Below are the code and all the weights of a small trained network. Each question names an input and a target symbol and asks about switching units off, where a switched-off unit gives its printed mean instead of its output.

import numpy as np


def w(rows, s, z=0):
    codes = np.array(rows[::2]) - 128.0
    scale = np.full(codes.shape[1], s)
    scale[-1] = z or s
    return codes * scale


def f(y):
    return y / 2 * (1 + np.tanh(0.7978845608 * (y + 0.044715 * y**3)))


def softmax(a):
    e = np.exp(a - a.max(-1, keepdims=True))
    return e / e.sum(-1, keepdims=True)


def log_softmax(a):
    a = a - a.max(-1, keepdims=True)
    return a - np.log(np.exp(a).sum(-1, keepdims=True))


def net(x, mask):
    ids = ['ΞΣΦαβγδημπτ'.index(c) for c in x.split()]
    T = len(ids)
    res = E[ids] + P[:T]
    u = 0
    for l in range(2):
        r = res
        for j in range(3):
            rows = slice(3 * j, 3 * j + 3)
            q, k, v = (r @ M[l][rows].T for M in (Q, K, V))
            z = softmax(np.where(np.tri(T) > 0, q @ k.T / 3**0.5, -1e9)) @ v
            o = O[l][rows]
            res = res + np.where(mask[u + j], z, o[:, -1]) @ o[:, :-1]
        u += 3
        y = f(res @ A[l][:, :-1].T + A[l][:, -1])
        res = res + np.where(mask[u : u + 8], y, B[l][:, -1]) @ B[l][:, :-1]
        u += 8
    return log_softmax(res[-1] @ U[:, :-1].T + U[:, -1])


Q, K, V, O, A, B = {}, {}, {}, {}, {}, {}
E = w([
[146,167,159,77,203,93,221],'Ξ',
[143,155,185,139,60,78,74],'Σ',
[107,152,19,158,127,68,83],'Φ',
[175,98,111,147,82,95,71],'α',
[50,201,104,129,72,91,94],'β',
[106,184,182,139,101,202,197],'γ',
[129,103,39,146,95,180,99],'δ',
[212,41,71,137,86,206,156],'η',
[193,63,59,69,143,117,168],'μ',
[220,89,217,96,83,176,147],'π',
[75,138,1,59,116,144,175],'τ',
],0.0069)
P = w([
[104,98,132,110,136,144,67],'0',
[231,225,66,151,148,134,128],'1',
[133,72,135,153,64,83,162],'2',
[95,132,133,59,169,222,86],'3',
[218,224,75,100,83,154,134],'4',
[108,65,143,143,41,103,236],'5',
[95,141,129,8,133,231,90],'6',
[226,236,75,53,49,158,130],'7',
[96,75,147,127,20,116,255],'8',
],0.0066)
Q[0] = w([
[143,126,116,80,111,139,164],'L0H1',
[150,128,119,111,112,131,164],'L0H1',
[118,128,135,153,139,121,102],'L0H1',
[167,145,126,73,70,161,210],'L0H2',
[156,165,115,40,67,182,188],'L0H2',
[111,95,143,208,171,84,91],'L0H2',
[87,76,147,241,132,29,129],'L0H3',
[100,87,149,234,129,40,124],'L0H3',
[70,83,126,254,86,27,146],'L0H3',
],0.0071)
K[0] = w([
[148,112,140,118,98,137,152],'L0H1',
[148,115,134,136,99,135,165],'L0H1',
[113,139,116,133,150,121,100],'L0H1',
[136,102,135,103,109,166,234],'L0H2',
[112,105,114,62,110,184,224],'L0H2',
[142,140,143,199,143,72,65],'L0H2',
[79,44,156,215,89,76,254],'L0H3',
[99,47,151,211,80,80,240],'L0H3',
[37,81,138,240,65,47,195],'L0H3',
],0.0087)
V[0] = w([
[170,123,150,78,41,110,118],'L0H1',
[104,107,120,167,199,117,61],'L0H1',
[139,143,98,125,121,160,172],'L0H1',
[137,131,125,69,94,172,248],'L0H2',
[105,124,113,152,187,128,120],'L0H2',
[142,127,102,70,102,179,254],'L0H2',
[72,26,161,192,102,76,180],'L0H3',
[94,72,140,210,106,69,193],'L0H3',
[120,133,169,97,169,192,64],'L0H3',
],0.0068)
O[0] = w([
[128,129,135,95,62,98,141,253],'L0H1',
[130,120,122,147,177,125,64,59],'L0H1',
[126,139,112,130,125,146,162,126],'L0H1',
[118,138,127,106,105,147,218,166],'L0H2',
[123,124,123,146,178,140,115,51],'L0H2',
[112,144,112,104,110,150,254,158],'L0H2',
[96,69,150,189,137,87,140,16],'L0H3',
[113,89,142,213,136,82,155,36],'L0H3',
[118,129,151,82,157,194,83,127],'L0H3',
],0.0076,0.0022)
A[0] = w([
[207,28,142,119,91,176,144,192],'L0N1',
[108,120,127,28,114,171,142,254],'L0N2',
[87,16,245,160,69,70,92,137],'L0N3',
[51,106,133,217,85,54,127,189],'L0N4',
[105,67,2,87,127,94,143,205],'L0N5',
[146,181,42,165,125,200,136,142],'L0N6',
[218,198,123,129,12,70,212,214],'L0N7',
[115,179,79,67,71,137,40,215],'L0N8',
],0.0068,0.0043)
B[0] = w([
[194,63,145,116,90,192,151,157],'L0N1',
[121,126,140,57,121,166,146,212],'L0N2',
[140,154,139,230,75,179,149,160],'L0N3',
[113,145,132,186,100,82,182,160],'L0N4',
[123,87,3,88,137,76,157,154],'L0N5',
[122,145,80,178,104,188,114,152],'L0N6',
[156,173,120,137,61,100,182,252],'L0N7',
[136,165,98,63,94,141,73,216],'L0N8',
],0.0075,0.011)
Q[1] = w([
[142,132,134,203,112,37,163],'L1H1',
[210,192,74,152,33,82,200],'L1H1',
[204,255,59,69,61,140,130],'L1H1',
[99,96,124,71,92,164,111],'L1H2',
[240,181,98,96,153,145,37],'L1H2',
[146,195,86,149,50,87,167],'L1H2',
[121,145,102,156,141,132,86],'L1H3',
[87,119,126,97,144,169,116],'L1H3',
[121,126,151,84,130,139,144],'L1H3',
],0.0084)
K[1] = w([
[125,147,123,24,66,166,46],'L1H1',
[101,124,126,29,82,175,179],'L1H1',
[127,131,143,91,137,155,224],'L1H1',
[79,65,141,144,88,93,254],'L1H2',
[185,164,177,166,222,105,169],'L1H2',
[199,133,135,10,125,128,141],'L1H2',
[139,171,135,146,146,140,68],'L1H3',
[195,90,81,159,101,78,105],'L1H3',
[167,114,113,130,85,93,163],'L1H3',
],0.0069)
V[1] = w([
[196,42,30,103,144,90,113],'L1H1',
[254,92,247,121,114,160,121],'L1H1',
[101,181,129,81,170,15,117],'L1H1',
[143,155,113,178,85,84,56],'L1H2',
[157,93,59,150,120,197,110],'L1H2',
[77,192,151,162,104,127,57],'L1H2',
[115,120,143,125,108,130,205],'L1H3',
[106,166,139,88,150,207,110],'L1H3',
[136,156,133,115,145,161,74],'L1H3',
],0.0076)
O[1] = w([
[106,2,191,34,93,28,198,119],'L1H1',
[234,64,151,227,169,49,39,218],'L1H1',
[147,252,219,43,188,70,204,2],'L1H1',
[85,176,39,178,75,74,149,153],'L1H2',
[130,13,70,148,48,145,75,198],'L1H2',
[95,221,15,156,98,161,131,88],'L1H2',
[115,137,126,196,128,148,95,199],'L1H3',
[130,150,133,77,129,198,115,136],'L1H3',
[147,141,120,53,127,146,144,109],'L1H3',
],0.0076,0.0046)
A[1] = w([
[158,255,109,153,112,179,90,196],'L1N1',
[129,131,22,216,61,152,128,157],'L1N2',
[148,126,114,254,129,60,111,84],'L1N3',
[228,33,104,160,143,113,108,162],'L1N4',
[111,152,92,54,143,184,80,130],'L1N5',
[116,83,84,132,163,196,30,84],'L1N6',
[123,217,76,79,114,175,172,3],'L1N7',
[91,68,177,152,89,138,134,124],'L1N8',
],0.0072,0.0038)
B[1] = w([
[192,6,80,214,201,108,174,222],'L1N1',
[31,110,145,75,167,217,40,252],'L1N2',
[181,154,191,68,186,207,254,175],'L1N3',
[61,233,231,165,126,93,91,199],'L1N4',
[166,133,207,136,199,124,197,180],'L1N5',
[210,221,96,154,38,106,240,163],'L1N6',
[41,133,221,242,179,26,121,189],'L1N7',
[144,46,127,129,164,70,82,165],'L1N8',
],0.006,0.018)
U = w([
[149,146,148,60,195,156,102,216],'Ξ',
[143,58,65,177,167,198,100,210],'Σ',
[47,228,141,126,66,120,176,123],'Φ',
[42,121,100,108,60,156,50,19],'α',
[80,144,205,178,223,119,109,2],'β',
[255,154,125,143,145,120,245,92],'γ',
[175,98,83,65,68,120,164,202],'δ',
[171,72,85,194,119,4,119,135],'η',
[67,52,134,110,187,103,51,66],'μ',
[163,224,140,148,61,123,104,186],'π',
[97,134,135,88,132,172,150,166],'τ',
],0.0061,0.0015)

Each question gives the input, a string of symbols that net reads in full, and the target symbol t.
The units are the heads (3 rows each of Q, K, V and O) and the neurons (one row each of A and B). Each row of codes is followed by its name. A weight is (code - 128) times the scale printed after its matrix; where a second scale follows, it is the last column's (O, A, B and U).
mask holds one flag per unit, layer by layer, with each layer's heads first. A switched-off unit (its flag False) gives its mean, the last column of its rows in O or B, instead of its output. The means were averaged over made-up inputs and are rounded, as every weight is.
A unit's drop is (log p(t) with every unit on - log p(t) with that unit switched off) / (log p(t) with every unit on - log p(t) with every unit switched off).
The circuit of an input: a set's keep is (log p(t) with only the set's units on - log p(t) with every unit switched off) / (log p(t) with every unit on - log p(t) with every unit switched off). Starting from the 12 units with the biggest drops (on a tie, the unit counted first), units are removed one at a time, each time the one whose removal leaves the highest keep (on an exact tie, the one counted first), for as long as the keep stays at least 0.8.
units of the circuit, in order: the units of the circuit, biggest drop first
most important unit: the unit with the biggest drop
top k neurons in layer l: the k neurons of layer l with the biggest drops, biggest first
which heads matter: for each layer, one digit per head in row order, 1 if its drop is at least 0.15 and else 0, layers parted by /
input Φ π Ξ β Ξ Σ Σ, target Σ: which heads matter => 001 / 101
input γ Σ α Σ Φ β δ, target β: top 2 neurons in layer 0 => (L0N4; L0N1)
input π Σ β π Σ Σ Σ Σ, target π: top 2 neurons in layer 0 => (L0N1; L0N2)
input Φ μ Σ δ, target Σ: which heads matter => 001 / 110
input γ η Ξ Σ Σ Σ, target γ: units of the circuit, in order => (L0H3; L1N3; L0N3; L0N4)
input β Σ β π, target β: which heads matter => 001 / 110
input β γ β Φ, target β: top 2 neurons in layer 0 => (L0N7; L0N4)
input γ μ γ μ μ Σ β Σ, target δ: which heads matter => 000 / 110
input β Σ π Σ Σ γ Σ, target γ: most important unit => L1H2
input Σ π π β, target π: which heads matter => 000 / 100
input π Φ Φ, target β: which heads matter => 001 / 100
input γ γ π Σ β α Σ, target α: which heads matter => 001 / 101
input β Ξ Ξ β δ μ β Φ π, target β: top 3 neurons in layer 0 => (L0N1; L0N8; L0N7)
input Φ Σ Φ Σ β μ Φ Σ, target δ: which heads matter => 000 / 100
input Σ Σ β Σ Σ γ Φ, target γ: which heads matter => 010 / 110
input Φ Σ μ, target η: which heads matter => 001 / 100
input Σ π γ μ Σ Σ β Σ γ, target Σ: most important unit => L0H2
input τ Φ Ξ Σ Φ η Σ, target η: which heads matter => 010 / 111
input Σ Σ Σ β π Σ Σ Φ, target π: which heads matter => 000 / 110
input Σ Σ π β Φ Φ, target Φ: most important unit => L0H3
input η π β η δ Φ α β Σ, target Φ: top 3 neurons in layer 0 => (L0N8; L0N7; L0N4)
input Ξ π β Φ α Σ Ξ δ Σ, target α: top 2 neurons in layer 0 => (L0N8; L0N6)
input Σ β β Σ β, target β: top 3 neurons in layer 1 => (L1N7; L1N1; L1N5)
input η π β β Σ Σ γ β, target Σ: which heads matter => 000 / 100
input π Σ Σ η Σ α, target μ: top 2 neurons in layer 1 => (L1N8; L1N2)
input π Ξ β η γ η Σ δ β, target α: top 3 neurons in layer 1 => (L1N1; L1N2; L1N5)
